Below are the code and all the weights of a small trained network. Each question names an input and a target symbol and asks about switching units off, where a switched-off unit gives its printed mean instead of its output.

import numpy as np


def w(rows, s, z=0):
    codes = np.array(rows[::2]) - 128.0
    scale = np.full(codes.shape[1], s)
    scale[-1] = z or s
    return codes * scale


def norm(h):
    return h / np.sqrt((h * h).mean(-1, keepdims=True) + 1e-5)


def f(y):
    return y / 2 * (1 + np.tanh(0.7978845608 * (y + 0.044715 * y**3)))


def softmax(a):
    e = np.exp(a - a.max(-1, keepdims=True))
    return e / e.sum(-1, keepdims=True)


def log_softmax(a):
    a = a - a.max(-1, keepdims=True)
    return a - np.log(np.exp(a).sum(-1, keepdims=True))


def net(x, mask):
    ids = ['ΓΔΘΛΣΨβεξπ'.index(c) for c in x.split()]
    T = len(ids)
    res = E[ids] + P[:T]
    r = norm(res)
    for j in range(2):
        rows = slice(3 * j, 3 * j + 3)
        q, k, v = (r @ M[0][rows].T for M in (Q, K, V))
        z = softmax(np.where(np.tri(T) > 0, q @ k.T / 3**0.5, -1e9)) @ v
        o = O[0][rows]
        res = res + np.where(mask[j], z, o[:, -1]) @ o[:, :-1]
    y = f(norm(res) @ A[0][:, :-1].T + A[0][:, -1])
    res = res + np.where(mask[2:6], y, B[0][:, -1]) @ B[0][:, :-1]
    return log_softmax(norm(res)[-1] @ U[:, :-1].T + U[:, -1])


Q, K, V, O, A, B = {}, {}, {}, {}, {}, {}
E = w([
[56,163,112,90,48],'Γ',
[80,141,196,46,140],'Δ',
[234,101,45,3,146],'Θ',
[5,90,175,157,140],'Λ',
[159,65,76,244,158],'Σ',
[59,179,172,180,47],'Ψ',
[169,120,193,244,161],'β',
[141,180,99,153,153],'ε',
[31,116,35,165,108],'ξ',
[77,70,115,93,191],'π',
],0.014)
P = w([
[168,81,152,95,65],'0',
[96,181,116,117,198],'1',
[61,162,141,108,192],'2',
[45,160,135,104,189],'3',
[32,158,137,96,175],'4',
[46,148,148,110,175],'5',
[40,143,147,108,167],'6',
[22,148,153,87,169],'7',
[27,141,150,114,158],'8',
[21,151,167,100,167],'9',
[24,130,139,120,165],'10',
[2,147,139,118,169],'11',
],0.0073)
Q[0] = w([
[205,133,108,83,100],'H0',
[17,75,176,153,144],'H0',
[165,182,107,131,110],'H0',
[1,111,149,145,145],'H1',
[142,153,110,66,129],'H1',
[17,93,159,160,143],'H1',
],0.013)
K[0] = w([
[94,220,104,144,218],'H0',
[201,58,145,169,12],'H0',
[59,118,162,153,173],'H0',
[156,8,142,111,70],'H1',
[103,141,131,157,181],'H1',
[84,55,169,90,36],'H1',
],0.013)
V[0] = w([
[112,254,149,144,162],'H0',
[201,75,150,186,191],'H0',
[70,112,219,159,133],'H0',
[169,194,221,114,70],'H1',
[148,206,76,110,84],'H1',
[151,100,147,33,194],'H1',
],0.0088)
O[0] = w([
[48,191,170,158,163,166],'H0',
[254,131,151,224,182,4],'H0',
[97,87,183,157,132,95],'H0',
[202,166,232,114,96,28],'H1',
[222,158,67,105,101,83],'H1',
[163,142,151,4,195,96],'H1',
],0.0082,0.0027)
A[0] = w([
[81,118,156,201,21,61],'N0',
[243,231,122,177,72,5],'N1',
[61,152,102,2,13,38],'N2',
[141,33,113,109,236,227],'N3',
],0.0074,0.003)
B[0] = w([
[187,131,118,209,60,172],'N0',
[2,108,149,116,199,134],'N1',
[217,145,106,97,89,254],'N2',
[151,162,125,120,167,227],'N3',
],0.0086,0.0036)
U = w([
[180,161,145,116,19,108],'Γ',
[150,124,234,66,125,164],'Δ',
[253,148,92,95,157,91],'Θ',
[67,38,204,143,127,121],'Λ',
[226,67,86,197,174,81],'Σ',
[143,180,210,181,23,58],'Ψ',
[207,137,209,205,148,193],'β',
[97,245,135,160,159,203],'ε',
[114,85,52,140,97,145],'ξ',
[123,11,124,74,226,3],'π',
],0.011,0.0061)

Each question gives the input, a string of symbols that net reads in full, and the target symbol t.
The units are the heads (3 rows each of Q, K, V and O) and the neurons (one row each of A and B). Each row of codes is followed by its name. A weight is (code - 128) times the scale printed after its matrix; where a second scale follows, it is the last column's (O, A, B and U).
mask holds one flag per unit, heads first, then neurons. A switched-off unit (its flag False) gives its mean, the last column of its rows in O or B, instead of its output. The means were averaged over made-up inputs and are rounded, as every weight is.
A unit's drop is (log p(t) with every unit on - log p(t) with that unit switched off) / (log p(t) with every unit on - log p(t) with every unit switched off).
The circuit of an input: a set's keep is (log p(t) with only the set's units on - log p(t) with every unit switched off) / (log p(t) with every unit on - log p(t) with every unit switched off). Starting from all 6 units, units are removed one at a time, each time the one whose removal leaves the highest keep (on an exact tie, the one counted first), for as long as the keep stays at least 0.8.
circuit, biggest first: the units of the circuit, biggest drop first
unit that matters most: the unit with the biggest drop
which heads matter: for each layer, one digit per head in row order, 1 if its drop is at least 0.15 and else 0, layers parted by /
drop of u: that unit's drop, to one decimal
input π ε Ψ Λ ξ Σ Ψ ε π Θ ε, target π: circuit, biggest first -> H1
input Γ ξ ε Λ β ε, target Γ: circuit, biggest first -> H0; H1; N2
input Γ Γ Δ ξ, target Γ: circuit, biggest first -> H1; N2; H0
input π ξ Λ ε Ψ Γ ε π ε ε ξ, target π: which heads matter -> 11
input Θ ε Λ ε ε Δ ε Γ Σ Ψ, target Θ: which heads matter -> 11
input ε Δ ε Θ Γ Λ π, target ε: which heads matter -> 10
input Δ ε π Λ ε Γ, target Δ: which heads matter -> 01
input Λ ε Ψ Ψ ξ ε Λ ε ε β ξ, target Λ: which heads matter -> 11
input Ψ ε ε ε ε ξ Γ, target Ψ: which heads matter -> 01
input ε Γ Γ, target Γ: which heads matter -> 01
input β Γ ξ π ε ξ ξ ε Λ, target β: which heads matter -> 10
input ξ ε ξ Θ Ψ ε ξ Δ β, target ξ: circuit, biggest first -> H1; H0
input π Γ β, target π: which heads matter -> 01
input Θ ε Δ ξ π ε ε ξ ξ ε ε ε, target Θ: unit that matters most -> H0
input Θ ε Ψ Γ ε ξ Ψ ξ, target Θ: which heads matter -> 11
input ξ Λ ε ε β ξ Λ ε π Θ ε Δ, target ξ: which heads matter -> 11
input Δ β ε Γ ε Λ ξ, target Δ: drop of N1 -> 0.0
input Λ Λ β, target Λ: drop of N2 -> 0.1
input Θ ξ ξ ε ε Θ Λ β Λ, target Θ: drop of H0 -> 0.6
input Σ β Σ β ξ, target Σ: circuit, biggest first -> H0
input Λ π Θ ε β ε ξ, target Λ: circuit, biggest first -> H1; H0
